Below are the code and all the weights of a small trained network. Each question names an input and a target symbol and asks about switching units off, where a switched-off unit gives its printed mean instead of its output.

import numpy as np


def w(rows, s, z=0):
    codes = np.array(rows[::2]) - 128.0
    scale = np.full(codes.shape[1], s)
    scale[-1] = z or s
    return codes * scale


def f(y):
    return y / 2 * (1 + np.tanh(0.7978845608 * (y + 0.044715 * y**3)))


def softmax(a):
    e = np.exp(a - a.max(-1, keepdims=True))
    return e / e.sum(-1, keepdims=True)


def log_softmax(a):
    a = a - a.max(-1, keepdims=True)
    return a - np.log(np.exp(a).sum(-1, keepdims=True))


def net(x, mask):
    ids = ['ΓΔΘΨΩαεζηλμξπσφ'.index(c) for c in x.split()]
    T = len(ids)
    res = E[ids] + P[:T]
    q, k, v = (res @ M[0].T for M in (Q, K, V))
    z = softmax(np.where(np.tri(T) > 0, q @ k.T / 4**0.5, -1e9)) @ v
    res = res + np.where(mask[0], z, O[0][:, -1]) @ O[0][:, :-1]
    y = f(res @ A[0][:, :-1].T + A[0][:, -1])
    res = res + np.where(mask[1:13], y, B[0][:, -1]) @ B[0][:, :-1]
    return log_softmax(res[-1] @ U[:, :-1].T + U[:, -1])


Q, K, V, O, A, B = {}, {}, {}, {}, {}, {}
E = w([
[71,64,102,133,124,50,147,187,77,141],'Γ',
[93,114,105,174,109,46,102,158,94,143],'Δ',
[97,109,152,243,115,129,87,84,61,144],'Θ',
[56,85,135,191,206,129,66,174,169,91],'Ψ',
[101,118,136,113,43,72,34,126,209,51],'Ω',
[165,160,18,84,177,234,51,155,149,191],'α',
[90,103,221,152,61,128,137,120,196,89],'ε',
[15,112,190,124,126,154,60,213,116,141],'ζ',
[140,90,209,97,127,101,73,135,109,203],'η',
[183,94,187,78,101,105,26,15,181,109],'λ',
[161,159,119,105,165,31,12,101,89,161],'μ',
[64,70,174,83,177,251,201,148,112,95],'ξ',
[116,120,127,27,138,144,177,183,53,186],'π',
[252,127,112,63,141,78,170,161,101,50],'σ',
[186,140,143,249,109,133,77,134,214,176],'φ',
],0.017)
P = w([
[105,5,86,99,126,81,121,76,92,113],'0',
[154,39,129,132,100,90,115,127,81,80],'1',
[139,51,148,111,105,111,115,154,137,120],'2',
[191,102,145,127,79,144,122,178,99,55],'3',
[189,114,163,159,132,146,93,222,101,88],'4',
[208,144,176,160,98,163,95,255,86,50],'5',
],0.0091)
Q[0] = w([
[107,171,111,194,139,158,116,118,159,22],'head 1',
[40,36,251,96,104,104,20,132,111,121],'head 1',
[106,194,80,65,147,176,194,30,218,149],'head 1',
[177,24,133,83,85,179,87,255,97,28],'head 1',
],0.0096)
K[0] = w([
[116,125,176,106,78,120,99,163,96,143],'head 1',
[166,216,69,64,181,198,143,98,135,189],'head 1',
[92,34,81,168,102,41,147,99,58,132],'head 1',
[212,254,174,167,129,173,130,142,114,152],'head 1',
],0.0092)
V[0] = w([
[219,138,93,183,144,79,125,107,226,91],'head 1',
[201,129,231,54,141,118,138,82,106,157],'head 1',
[108,200,54,114,72,47,82,156,64,182],'head 1',
[108,96,81,85,143,122,231,254,115,120],'head 1',
],0.0085)
O[0] = w([
[156,109,90,193,149,52,138,46,243,184,209],'head 1',
[132,213,218,125,172,93,93,44,131,98,254],'head 1',
[116,188,99,155,101,57,38,171,112,237,94],'head 1',
[4,122,128,97,164,166,245,121,138,140,212],'head 1',
],0.011,0.0082)
A[0] = w([
[102,178,106,148,43,121,79,158,147,187,171],'neuron 1',
[168,64,61,70,167,176,93,130,161,171,150],'neuron 2',
[191,87,167,95,96,150,68,187,63,84,82],'neuron 3',
[121,95,63,254,179,133,194,195,54,159,19],'neuron 4',
[144,168,82,158,112,104,44,97,103,60,111],'neuron 5',
[65,170,178,136,113,155,99,91,150,168,254],'neuron 6',
[64,235,165,130,97,138,106,105,75,49,103],'neuron 7',
[149,72,174,82,119,133,159,69,195,130,104],'neuron 8',
[115,130,153,162,41,134,82,171,115,125,97],'neuron 9',
[157,109,112,78,225,209,126,129,84,86,180],'neuron 10',
[183,212,144,156,133,93,103,111,154,68,167],'neuron 11',
[49,127,125,52,94,208,144,181,49,83,35],'neuron 12',
],0.0074,0.0041)
B[0] = w([
[136,146,149,155,91,73,135,73,114,71,156],'neuron 1',
[113,160,130,126,151,155,55,121,124,129,135],'neuron 2',
[79,154,119,155,92,250,118,159,169,139,186],'neuron 3',
[89,133,50,61,127,156,187,74,156,139,149],'neuron 4',
[131,133,175,131,127,152,214,88,188,149,188],'neuron 5',
[184,122,82,127,160,87,178,118,94,87,187],'neuron 6',
[137,107,98,52,155,97,94,148,104,152,180],'neuron 7',
[134,154,113,175,136,120,130,156,97,166,250],'neuron 8',
[58,142,89,175,133,113,115,134,129,127,156],'neuron 9',
[127,146,129,134,128,107,118,137,104,67,182],'neuron 10',
[78,90,123,120,156,122,118,141,97,170,247],'neuron 11',
[203,161,140,134,134,104,114,154,175,176,192],'neuron 12',
],0.011,0.012)
U = w([
[137,120,112,91,121,122,155,141,164,194,11],'Γ',
[128,146,83,118,89,85,134,142,95,123,70],'Δ',
[152,186,101,171,100,173,163,115,100,144,115],'Θ',
[134,79,87,93,143,153,136,132,157,131,126],'Ψ',
[149,147,119,92,87,107,123,114,206,89,172],'Ω',
[173,202,70,108,148,147,99,79,127,121,70],'α',
[155,1,187,132,53,118,165,158,101,78,229],'ε',
[132,162,112,148,124,129,137,178,152,157,68],'ζ',
[81,68,192,93,115,117,89,165,74,152,205],'η',
[131,104,174,113,130,146,129,131,167,171,67],'λ',
[122,195,165,151,113,92,103,133,118,147,2],'μ',
[181,147,149,95,99,136,139,135,158,91,174],'ξ',
[165,159,128,73,116,89,108,138,136,161,58],'π',
[148,115,153,93,179,57,172,103,114,105,196],'σ',
[228,81,91,158,125,102,105,154,132,156,142],'φ',
],0.0075,0.0045)

Each question gives the input, a string of symbols that net reads in full, and the target symbol t.
The units are the heads (4 rows each of Q, K, V and O) and the neurons (one row each of A and B). Each row of codes is followed by its name. A weight is (code - 128) times the scale printed after its matrix; where a second scale follows, it is the last column's (O, A, B and U).
mask holds one flag per unit, heads first, then neurons. A switched-off unit (its flag False) gives its mean, the last column of its rows in O or B, instead of its output. The means were averaged over made-up inputs and are rounded, as every weight is.
A unit's drop is (log p(t) with every unit on - log p(t) with that unit switched off) / (log p(t) with every unit on - log p(t) with every unit switched off).
The circuit of an input: a set's keep is (log p(t) with only the set's units on - log p(t) with every unit switched off) / (log p(t) with every unit on - log p(t) with every unit switched off). Starting from the 12 units with the biggest drops (on a tie, the unit counted first), units are removed one at a time, each time the one whose removal leaves the highest keep (on an exact tie, the one counted first), for as long as the keep stays at least 0.8.
circuit, biggest first: the units of the circuit, biggest drop first
unit that matters most: the unit with the biggest drop
k most important neurons: the k neurons with the biggest drops, biggest first
drop of u: that unit's drop, to one decimal
input π σ ε, target σ: 4 most important neurons => [neuron 6; neuron 3; neuron 7; neuron 8]
input Ψ σ η η Ψ Ω, target η: circuit, biggest first => [head 1; neuron 11]
input ξ σ Γ μ ζ, target μ: 2 most important neurons => [neuron 1; neuron 9]
input Θ σ ζ Δ φ ε, target φ: circuit, biggest first => [head 1]
input η Θ Δ μ α, target Θ: 2 most important neurons => [neuron 3; neuron 5]
input μ Δ Ψ, target μ: circuit, biggest first => [head 1; neuron 1]
input σ π Γ Δ, target π: circuit, biggest first => [head 1; neuron 12; neuron 7]
input η σ Θ, target σ: circuit, biggest first => [neuron 6; head 1]
input μ η Ψ η Δ Δ, target η: circuit, biggest first => [head 1; neuron 7; neuron 11]
input ξ Ψ η Δ ε, target η: circuit, biggest first => [head 1; neuron 7; neuron 11; neuron 5]
input ξ Γ σ ε σ ξ, target σ: 3 most important neurons => [neuron 3; neuron 6; neuron 10]
input λ σ σ η μ Δ, target μ: 2 most important neurons => [neuron 1; neuron 9]
input σ η Δ σ Θ η, target σ: circuit, biggest first => [head 1; neuron 6]
input Δ Δ Γ, target Δ: circuit, biggest first => [head 1; neuron 1; neuron 4]
input ε η Δ, target η: circuit, biggest first => [head 1; neuron 7; neuron 12]
input σ Δ η, target σ: unit that matters most => neuron 6
input Γ Γ Δ Γ ζ, target ζ: circuit, biggest first => [head 1; neuron 12; neuron 3]
input ε η Ω ξ Γ ε, target ξ: 3 most important neurons => [neuron 12; neuron 11; neuron 10]
input η Θ σ λ, target σ: 2 most important neurons => [neuron 3; neuron 6]
input ζ λ μ, target μ: unit that matters most => head 1
input η Ω σ ξ, target σ: 4 most important neurons => [neuron 3; neuron 10; neuron 6; neuron 7]
input ζ Δ Ψ Δ, target Ψ: circuit, biggest first => [head 1; neuron 4]
input η σ ε Δ ζ, target ζ: circuit, biggest first => [head 1; neuron 12]
input σ σ Ψ λ Ψ, target λ: 2 most important neurons => [neuron 5; neuron 11]
input σ σ Ψ π Ψ, target π: circuit, biggest first => [neuron 12; head 1; neuron 7]
input Δ Γ Δ, target Δ: 2 most important neurons => [neuron 1; neuron 4]
input λ σ ζ, target σ: unit that matters most => neuron 6
input Δ ξ Δ Δ, target ξ: 2 most important neurons => [neuron 12; neuron 10]
input Δ λ φ σ σ λ, target σ: drop of neuron 3 => 0.3
input π φ Θ μ σ Δ, target σ: drop of head 1 => 0.4
